Here is a tiny trained network, its code and every weight. The questions are about switching its units off for an input and a class, where a switched-off unit gives its printed mean instead of its output.

import numpy as np


def w(rows, s, z=0):
    codes = np.array(rows[::2]) - 128.0
    scale = np.full(codes.shape[1], s)
    scale[-1] = z or s
    return codes * scale


def norm(h):
    return h / np.sqrt((h * h).mean(-1, keepdims=True) + 1e-5)


def f(y):
    return np.maximum(y, 0)


def log_softmax(a):
    a = a - a.max(-1, keepdims=True)
    return a - np.log(np.exp(a).sum(-1, keepdims=True))


def net(x, mask):
    res = np.array(x, float).reshape(1, 7) / 4 @ E
    u = 0
    for l in range(2):
        y = f(norm(res) @ A[l][:, :-1].T + A[l][:, -1])
        res = res + np.where(mask[u : u + 11], y, B[l][:, -1]) @ B[l][:, :-1]
        u += 11
    return log_softmax(norm(res)[-1] @ U[:, :-1].T + U[:, -1])


A, B = {}, {}
E = w([
[198,55,197,152,171,202,191,126,150,163],'x0',
[29,30,125,62,77,87,166,213,232,154],'x1',
[182,31,96,185,138,113,137,62,127,19],'x2',
[217,176,153,130,56,48,200,136,59,122],'x3',
[161,59,141,153,75,118,231,155,116,188],'x4',
[100,84,123,145,63,248,74,102,37,122],'x5',
[153,137,125,238,146,130,69,254,148,177],'x6',
],0.0069)
A[0] = w([
[255,146,198,198,91,82,166,168,110,172,158],'L0N0',
[169,205,103,100,144,99,98,153,128,174,3],'L0N1',
[183,153,201,94,67,121,252,4,86,121,80],'L0N2',
[118,111,169,56,68,148,160,131,110,159,56],'L0N3',
[189,125,94,152,193,110,57,89,158,63,101],'L0N4',
[152,152,141,159,176,64,136,87,51,91,3],'L0N5',
[98,122,202,105,193,187,174,88,183,53,65],'L0N6',
[150,50,98,142,92,190,244,171,188,115,110],'L0N7',
[198,142,125,78,120,112,192,59,113,147,115],'L0N8',
[126,161,145,153,140,192,98,112,78,179,111],'L0N9',
[131,162,179,176,156,207,152,146,31,170,58],'L0N10',
],0.0089,0.0043)
B[0] = w([
[125,106,2,143,60,192,97,219,100,154,255],'L0N0',
[122,34,163,51,120,172,121,132,111,177,164],'L0N1',
[106,176,161,87,186,111,136,98,137,89,239],'L0N2',
[153,112,92,162,169,85,110,62,128,70,176],'L0N3',
[190,153,94,197,144,88,105,105,148,99,208],'L0N4',
[161,104,93,122,106,151,164,140,129,74,174],'L0N5',
[126,158,106,117,59,101,126,137,93,117,175],'L0N6',
[154,86,173,118,138,126,120,96,177,224,214],'L0N7',
[124,156,155,95,158,90,162,105,72,131,193],'L0N8',
[113,177,181,96,69,153,122,172,149,127,195],'L0N9',
[100,154,169,101,109,161,99,143,129,192,199],'L0N10',
],0.01,0.0074)
A[1] = w([
[115,90,101,112,125,86,135,119,132,124,37],'L1N0',
[164,85,120,173,100,111,162,144,86,113,206],'L1N1',
[174,102,188,146,129,146,185,119,66,126,3],'L1N2',
[80,138,143,183,97,113,88,165,150,152,88],'L1N3',
[97,119,88,103,44,122,83,112,101,117,166],'L1N4',
[163,144,167,146,121,246,73,103,62,143,83],'L1N5',
[123,143,137,115,173,121,60,131,147,87,82],'L1N6',
[104,129,147,133,84,152,96,136,108,151,97],'L1N7',
[122,169,127,109,125,78,169,213,139,156,114],'L1N8',
[84,139,141,87,71,136,90,117,133,118,179],'L1N9',
[157,96,138,95,143,121,125,77,100,104,34],'L1N10',
],0.013,0.0032)
B[1] = w([
[79,114,157,159,63,162,104,244,95,166,166],'L1N0',
[137,112,90,33,63,120,110,143,110,152,195],'L1N1',
[69,173,126,41,109,96,142,181,175,193,152],'L1N2',
[177,159,119,59,121,137,200,49,112,2,213],'L1N3',
[200,212,66,138,43,175,105,178,91,133,243],'L1N4',
[77,170,153,147,157,221,100,163,123,223,255],'L1N5',
[149,161,121,217,219,93,90,153,156,141,193],'L1N6',
[217,168,92,131,76,109,134,146,110,182,204],'L1N7',
[21,222,125,106,105,201,67,151,115,218,221],'L1N8',
[159,60,78,142,99,185,154,155,101,174,233],'L1N9',
[29,135,141,151,62,167,179,156,107,47,178],'L1N10',
],0.0088,0.0078)
U = w([
[141,136,175,197,176,161,122,96,119,115,12],'0',
[65,118,195,66,144,99,193,100,141,139,152],'1',
[156,158,88,146,123,88,155,86,77,4,120],'2',
[162,10,134,152,125,131,130,125,169,165,74],'3',
[118,164,89,129,85,179,105,166,112,158,226],'4',
[114,136,121,204,205,64,76,123,173,98,49],'5',
[85,54,172,165,107,133,178,105,127,56,1],'6',
],0.019,0.0041)

Each question gives the input, the list of numbers given to net, and the class t.
The units are the neurons (one row each of A and B). Each row of codes is followed by its name. A weight is (code - 128) times the scale printed after its matrix; where a second scale follows, it is the last column's (A, B and U).
mask holds one flag per neuron, layer by layer. A switched-off neuron (its flag False) gives its mean, the last column of its row in B, instead of its output. The means were averaged over made-up inputs and are rounded, as every weight is.
A unit's drop is (log p(t) with every unit on - log p(t) with that unit switched off) / (log p(t) with every unit on - log p(t) with every unit switched off).
The circuit of an input: a set's keep is (log p(t) with only the set's units on - log p(t) with every unit switched off) / (log p(t) with every unit on - log p(t) with every unit switched off). Starting from the 12 units with the biggest drops (on a tie, the unit counted first), units are removed one at a time, each time the one whose removal leaves the highest keep (on an exact tie, the one counted first), for as long as the keep stays at least 0.8.
circuit, biggest first: the units of the circuit, biggest drop first
top k neurons: the k neurons with the biggest drops, biggest first
k most important neurons of layer l: the k neurons of layer l with the biggest drops, biggest first
drop of u: that unit's drop, to one decimal
input [-5,4,2,8,3,-8,-5], class 1: circuit, biggest first	(L0N2 L1N4)
input [2,5,-2,-3,0,6,2], class 3: circuit, biggest first	(L0N7 L0N0 L1N8 L1N4)
input [8,4,8,4,1,8,3], class 3: circuit, biggest first	(L0N7)
input [-4,-4,1,-3,7,3,-6], class 1: circuit, biggest first	(L0N0 L0N2)
input [6,1,8,-1,8,-2,-4], class 1: circuit, biggest first	(L0N2 L1N2)
input [2,6,-1,0,-2,0,-7], class 6: circuit, biggest first	(L0N0 L1N10 L0N3 L1N8)
input [-3,5,3,-1,7,2,-7], class 1: 2 most important neurons of layer 0	(L0N7 L0N0)
input [8,-3,-4,8,-8,3,-6], class 1: top 3 neurons	(L0N2 L0N8 L1N4)
input [7,-3,1,-4,-6,1,5], class 0: circuit, biggest first	(L0N0 L1N4)
input [-4,7,-1,6,1,2,-5], class 2: circuit, biggest first	(L0N3 L1N5)
input [-3,0,-7,6,6,5,-8], class 2: circuit, biggest first	(L0N3 L0N2)
input [2,-5,4,2,6,-3,-3], class 2: top 2 neurons	(L0N2 L1N5)
input [8,-7,3,-6,-7,-1,7], class 0: 2 most important neurons of layer 0	(L0N4 L0N0)
input [6,-7,1,-8,-1,-4,-4], class 0: 3 most important neurons of layer 0	(L0N0 L0N4 L0N3)
input [-6,5,-5,3,-2,-7,-8], class 1: circuit, biggest first	(L0N0)
input [1,7,7,-5,0,-5,-7], class 6: top 2 neurons	(L0N0 L1N10)
input [-7,-2,3,-5,6,-1,-4], class 2: top 3 neurons	(L0N0 L1N5 L1N8)
input [5,7,7,-4,-4,-7,6], class 3: top 2 neurons	(L0N7 L0N2)
input [8,5,5,3,-1,-6,7], class 3: top 3 neurons	(L0N7 L1N4 L1N5)
input [8,7,-6,-7,1,6,-7], class 3: top 3 neurons	(L0N7 L0N0 L1N8)
input [0,-5,-1,7,-5,5,-8], class 2: 3 most important neurons of layer 0	(L0N2 L0N7 L0N5)
input [-7,-2,4,-3,-2,-1,7], class 2: 2 most important neurons of layer 0	(L0N2 L0N7)
input [1,-4,8,-3,-6,5,-6], class 2: top 2 neurons	(L0N4 L0N0)
input [6,0,6,-8,6,8,3], class 3: top neuron	(L0N7)
input [-6,-1,3,3,-8,1,4], class 2: 2 most important neurons of layer 1	(L1N5 L1N8)
input [-6,-3,6,-4,-5,1,7], class 5: drop of L1N6	0.1
input [6,8,-8,0,0,5,-7], class 3: drop of L0N8	0.2
input [5,3,-5,4,-7,2,-8], class 2: top neuron	(L0N3)
